Here is a tiny trained network, its code and every weight. The questions are about switching its units off for an input and a class, where a switched-off unit gives its printed mean instead of its output.

import numpy as np


def w(rows, s, z=0):
    codes = np.array(rows[::2]) - 128.0
    scale = np.full(codes.shape[1], s)
    scale[-1] = z or s
    return codes * scale


def f(y):
    return y / 2 * (1 + np.tanh(0.7978845608 * (y + 0.044715 * y**3)))


def log_softmax(a):
    a = a - a.max(-1, keepdims=True)
    return a - np.log(np.exp(a).sum(-1, keepdims=True))


def net(x, mask):
    res = np.array(x, float).reshape(1, 4) / 4 @ E
    y = f(res @ A[0][:, :-1].T + A[0][:, -1])
    res = res + np.where(mask, y, B[0][:, -1]) @ B[0][:, :-1]
    return log_softmax(res[-1] @ U[:, :-1].T + U[:, -1])


A, B = {}, {}
E = w([
[90,84,193,189,119,195,161,131,52,157],'x0',
[84,133,25,211,173,114,174,163,154,117],'x1',
[115,94,135,139,94,127,146,108,172,128],'x2',
[161,10,114,75,135,110,136,208,113,171],'x3',
],0.014)
A[0] = w([
[175,164,49,72,137,37,115,118,197,117,1],'N0',
[174,190,251,74,91,136,104,45,129,132,53],'N1',
[152,26,80,102,142,117,140,213,124,144,139],'N2',
[101,241,176,157,119,147,112,18,143,106,20],'N3',
[119,190,50,240,129,131,164,138,147,138,216],'N4',
[111,91,172,233,144,152,166,149,67,145,157],'N5',
],0.013,0.0022)
B[0] = w([
[105,117,137,192,87,249,144,149,105,149,214],'N0',
[66,121,29,119,181,106,120,115,164,95,250],'N1',
[153,162,170,90,145,39,119,90,124,114,212],'N2',
[209,120,216,115,105,83,141,155,90,162,246],'N3',
[100,114,90,70,174,66,105,104,144,104,227],'N4',
[125,137,103,169,89,223,129,151,144,136,212],'N5',
],0.013,0.023)
U = w([
[81,110,68,134,186,63,105,100,166,84,253],'0',
[242,117,226,124,105,62,126,123,123,155,84],'1',
[137,103,160,173,78,247,124,149,120,159,32],'2',
],0.011,0.0016)

Each question gives the input, the list of numbers given to net, and the class t.
The units are the neurons (one row each of A and B). Each row of codes is followed by its name. A weight is (code - 128) times the scale printed after its matrix; where a second scale follows, it is the last column's (A, B and U).
mask holds one flag per neuron, in row order. A switched-off neuron (its flag False) gives its mean, the last column of its row in B, instead of its output. The means were averaged over made-up inputs and are rounded, as every weight is.
A unit's drop is (log p(t) with every unit on - log p(t) with that unit switched off) / (log p(t) with every unit on - log p(t) with every unit switched off).
The circuit of an input: a set's keep is (log p(t) with only the set's units on - log p(t) with every unit switched off) / (log p(t) with every unit on - log p(t) with every unit switched off). Starting from all 6 units, units are removed one at a time, each time the one whose removal leaves the highest keep (on an exact tie, the one counted first), for as long as the keep stays at least 0.8.
circuit, biggest first: the units of the circuit, biggest drop first
unit that matters most: the unit with the biggest drop
k most important neurons: the k neurons with the biggest drops, biggest first
drop of u: that unit's drop, to one decimal
input [5,-7,2,1], class 0: unit that matters most : N1
input [2,0,0,-2], class 1: 2 most important neurons : (N0, N1)
input [-5,1,-2,-3], class 2: 2 most important neurons : (N0, N2)
input [8,6,-2,-3], class 2: 3 most important neurons : (N5, N1, N2)
input [-6,5,4,7], class 1: 3 most important neurons : (N2, N1, N5)
input [-6,-5,-8,0], class 2: 2 most important neurons : (N0, N4)
input [-7,-1,-5,-7], class 1: 2 most important neurons : (N3, N5)
input [-1,-8,7,-8], class 0: 2 most important neurons : (N1, N2)
input [-7,6,8,-4], class 2: 3 most important neurons : (N0, N1, N2)
input [-8,-6,8,5], class 2: 2 most important neurons : (N0, N4)
input [5,2,4,-5], class 1: 4 most important neurons : (N0, N3, N1, N4)
input [-5,1,4,-5], class 1: 2 most important neurons : (N3, N5)
input [6,-6,4,6], class 0: 2 most important neurons : (N3, N0)
input [-2,0,0,-5], class 1: unit that matters most : N3
input [-3,-7,8,5], class 0: 2 most important neurons : (N3, N1)
input [-2,1,-8,0], class 2: 2 most important neurons : (N1, N3)
input [-7,3,-2,-8], class 1: drop of N4 : 0.1
input [2,4,-5,-8], class 1: drop of N3 : 1.3
input [4,1,-6,0], class 2: drop of N0 : 0.0
input [-8,-1,-7,-5], class 2: circuit, biggest first : (N0)
input [-5,-8,-7,4], class 0: drop of N1 : 0.3
